Here is a tiny trained network, its code and every weight. The questions are about switching its units off for an input and a class, where a switched-off unit gives its printed mean instead of its output.

import numpy as np


def w(rows, s, z=0):
    codes = np.array(rows[::2]) - 128.0
    scale = np.full(codes.shape[1], s)
    scale[-1] = z or s
    return codes * scale


def norm(h):
    return h / np.sqrt((h * h).mean(-1, keepdims=True) + 1e-5)


def f(y):
    return y / 2 * (1 + np.tanh(0.7978845608 * (y + 0.044715 * y**3)))


def log_softmax(a):
    a = a - a.max(-1, keepdims=True)
    return a - np.log(np.exp(a).sum(-1, keepdims=True))


def net(x, mask):
    res = np.array(x, float).reshape(1, 3) / 4 @ E
    u = 0
    for l in range(2):
        y = f(norm(res) @ A[l][:, :-1].T + A[l][:, -1])
        res = res + np.where(mask[u : u + 13], y, B[l][:, -1]) @ B[l][:, :-1]
        u += 13
    return log_softmax(norm(res)[-1] @ U[:, :-1].T + U[:, -1])


A, B = {}, {}
E = w([
[176,159,50,83,128,47,143,112,227,97],'x0',
[175,2,114,215,99,29,137,95,125,197],'x1',
[129,171,144,53,84,16,147,147,112,167],'x2',
],0.0087)
A[0] = w([
[98,174,123,54,131,124,138,147,139,125,42],'0.n0',
[153,89,72,138,131,99,157,132,168,126,19],'0.n1',
[103,82,173,180,130,96,134,101,38,148,41],'0.n2',
[148,163,133,134,130,210,105,143,120,84,50],'0.n3',
[117,84,111,141,123,160,94,147,126,119,86],'0.n4',
[144,99,115,136,105,79,103,147,93,164,96],'0.n5',
[170,123,88,134,132,138,138,82,207,70,98],'0.n6',
[112,177,217,78,141,133,138,137,54,129,111],'0.n7',
[120,138,31,168,135,233,141,136,190,72,84],'0.n8',
[131,134,65,165,139,254,112,133,173,92,118],'0.n9',
[118,144,105,102,157,106,131,138,160,124,2],'0.n10',
[141,18,67,233,158,183,129,123,201,115,52],'0.n11',
[138,127,151,170,154,168,127,105,80,130,147],'0.n12',
],0.0092,0.0023)
B[0] = w([
[226,194,115,191,121,197,112,127,162,92,196],'0.n0',
[42,110,122,192,126,64,72,27,78,114,166],'0.n1',
[216,124,171,2,158,185,137,255,231,140,208],'0.n2',
[125,75,125,94,103,64,152,16,113,221,201],'0.n3',
[127,170,150,176,113,134,186,111,110,66,151],'0.n4',
[80,76,190,144,186,95,104,147,165,90,172],'0.n5',
[87,122,74,144,190,143,41,160,193,191,187],'0.n6',
[35,131,22,194,88,133,139,171,11,172,223],'0.n7',
[141,138,174,161,231,125,102,197,221,215,229],'0.n8',
[108,25,190,68,130,53,164,136,165,105,242],'0.n9',
[168,177,193,106,128,126,135,86,153,85,141],'0.n10',
[149,212,21,132,52,204,111,119,33,94,255],'0.n11',
[125,159,206,137,97,113,156,65,74,109,189],'0.n12',
],0.0098,0.0083)
A[1] = w([
[157,165,120,136,61,242,114,162,14,124,87],'1.n0',
[181,167,110,139,111,141,142,90,138,159,67],'1.n1',
[113,207,120,154,119,113,176,153,129,102,173],'1.n2',
[107,116,176,94,120,117,135,174,84,150,146],'1.n3',
[82,152,199,174,158,147,96,68,127,127,51],'1.n4',
[95,121,105,142,178,127,142,163,160,147,138],'1.n5',
[142,205,6,141,105,154,103,101,130,81,137],'1.n6',
[71,102,137,140,93,24,159,40,87,66,26],'1.n7',
[61,127,187,139,144,144,208,12,93,147,70],'1.n8',
[209,136,121,127,95,204,168,125,120,65,145],'1.n9',
[195,222,101,111,106,167,147,100,143,66,99],'1.n10',
[106,70,176,106,125,122,165,157,75,181,94],'1.n11',
[89,80,122,127,105,151,197,53,94,123,1],'1.n12',
],0.013,0.0023)
B[1] = w([
[129,148,64,127,226,78,61,47,235,193,253],'1.n0',
[115,124,105,54,120,138,66,225,120,76,144],'1.n1',
[139,70,96,158,109,163,97,116,107,89,160],'1.n2',
[143,23,161,194,98,126,195,82,84,117,174],'1.n3',
[197,119,106,113,83,97,138,152,149,86,137],'1.n4',
[159,169,151,87,113,87,131,28,114,112,156],'1.n5',
[108,90,173,139,83,196,219,192,24,125,219],'1.n6',
[148,189,133,83,200,163,102,110,214,160,162],'1.n7',
[170,124,133,145,90,145,126,222,113,86,172],'1.n8',
[90,183,160,75,138,51,123,118,173,127,181],'1.n9',
[168,73,234,138,79,84,155,126,136,80,188],'1.n10',
[134,206,139,104,43,171,132,201,79,11,192],'1.n11',
[134,52,194,98,142,103,158,133,141,144,152],'1.n12',
],0.012,0.016)
U = w([
[140,114,170,101,57,123,166,186,106,58,253],'0',
[125,159,115,70,187,69,89,81,240,157,74],'1',
[65,130,7,171,121,166,113,123,63,168,92],'2',
],0.013,0.00048)

Each question gives the input, the list of numbers given to net, and the class t.
The units are the neurons (one row each of A and B). Each row of codes is followed by its name. A weight is (code - 128) times the scale printed after its matrix; where a second scale follows, it is the last column's (A, B and U).
mask holds one flag per neuron, layer by layer. A switched-off neuron (its flag False) gives its mean, the last column of its row in B, instead of its output. The means were averaged over made-up inputs and are rounded, as every weight is.
A unit's drop is (log p(t) with every unit on - log p(t) with that unit switched off) / (log p(t) with every unit on - log p(t) with every unit switched off).
The circuit of an input: a set's keep is (log p(t) with only the set's units on - log p(t) with every unit switched off) / (log p(t) with every unit on - log p(t) with every unit switched off). Starting from the 12 units with the biggest drops (on a tie, the unit counted first), units are removed one at a time, each time the one whose removal leaves the highest keep (on an exact tie, the one counted first), for as long as the keep stays at least 0.8.
units of the circuit, in order: the units of the circuit, biggest drop first
most important unit: the unit with the biggest drop
top k neurons: the k neurons with the biggest drops, biggest first
k most important neurons of layer l: the k neurons of layer l with the biggest drops, biggest first
drop when u is switched off: that unit's drop, to one decimal
input [-8,-3,3], class 2: units of the circuit, in order => [0.n7]
input [2,0,-5], class 1: top 4 neurons => [0.n9; 0.n8; 0.n7; 1.n6]
input [6,0,1], class 0: top 3 neurons => [1.n0; 0.n9; 0.n8]
input [5,-2,1], class 0: top 2 neurons => [1.n0; 0.n9]
input [-2,4,0], class 1: top 2 neurons => [0.n11; 0.n9]
input [-8,5,0], class 1: top 2 neurons => [0.n9; 1.n0]
input [-5,-1,1], class 2: 3 most important neurons of layer 0 => [0.n7; 0.n9; 0.n0]
input [-7,0,3], class 2: top 3 neurons => [0.n7; 0.n9; 1.n0]
input [6,2,-5], class 2: top 2 neurons => [0.n11; 0.n6]
input [0,-4,1], class 2: top 3 neurons => [0.n7; 0.n0; 0.n2]
input [0,3,-6], class 1: top 3 neurons => [1.n0; 0.n11; 0.n7]
input [-8,1,-4], class 1: top 2 neurons => [1.n0; 0.n11]
input [5,-8,8], class 0: top 2 neurons => [1.n6; 1.n10]
input [-3,2,-7], class 1: most important unit => 0.n11
input [1,-5,-2], class 1: 2 most important neurons of layer 0 => [0.n8; 0.n0]
input [-3,2,-3], class 1: top 2 neurons => [0.n11; 1.n0]
input [4,2,-6], class 2: drop when 0.n11 is switched off => 1.2
input [2,-5,-7], class 1: drop when 0.n8 is switched off => 0.9
input [3,2,-3], class 2: drop when 0.n11 is switched off => 0.6
input [-5,7,-5], class 1: top neuron => [1.n0]
input [-2,0,6], class 2: drop when 0.n9 is switched off => 0.4
input [-5,0,7], class 2: 3 most important neurons of layer 0 => [0.n7; 0.n9; 0.n8]
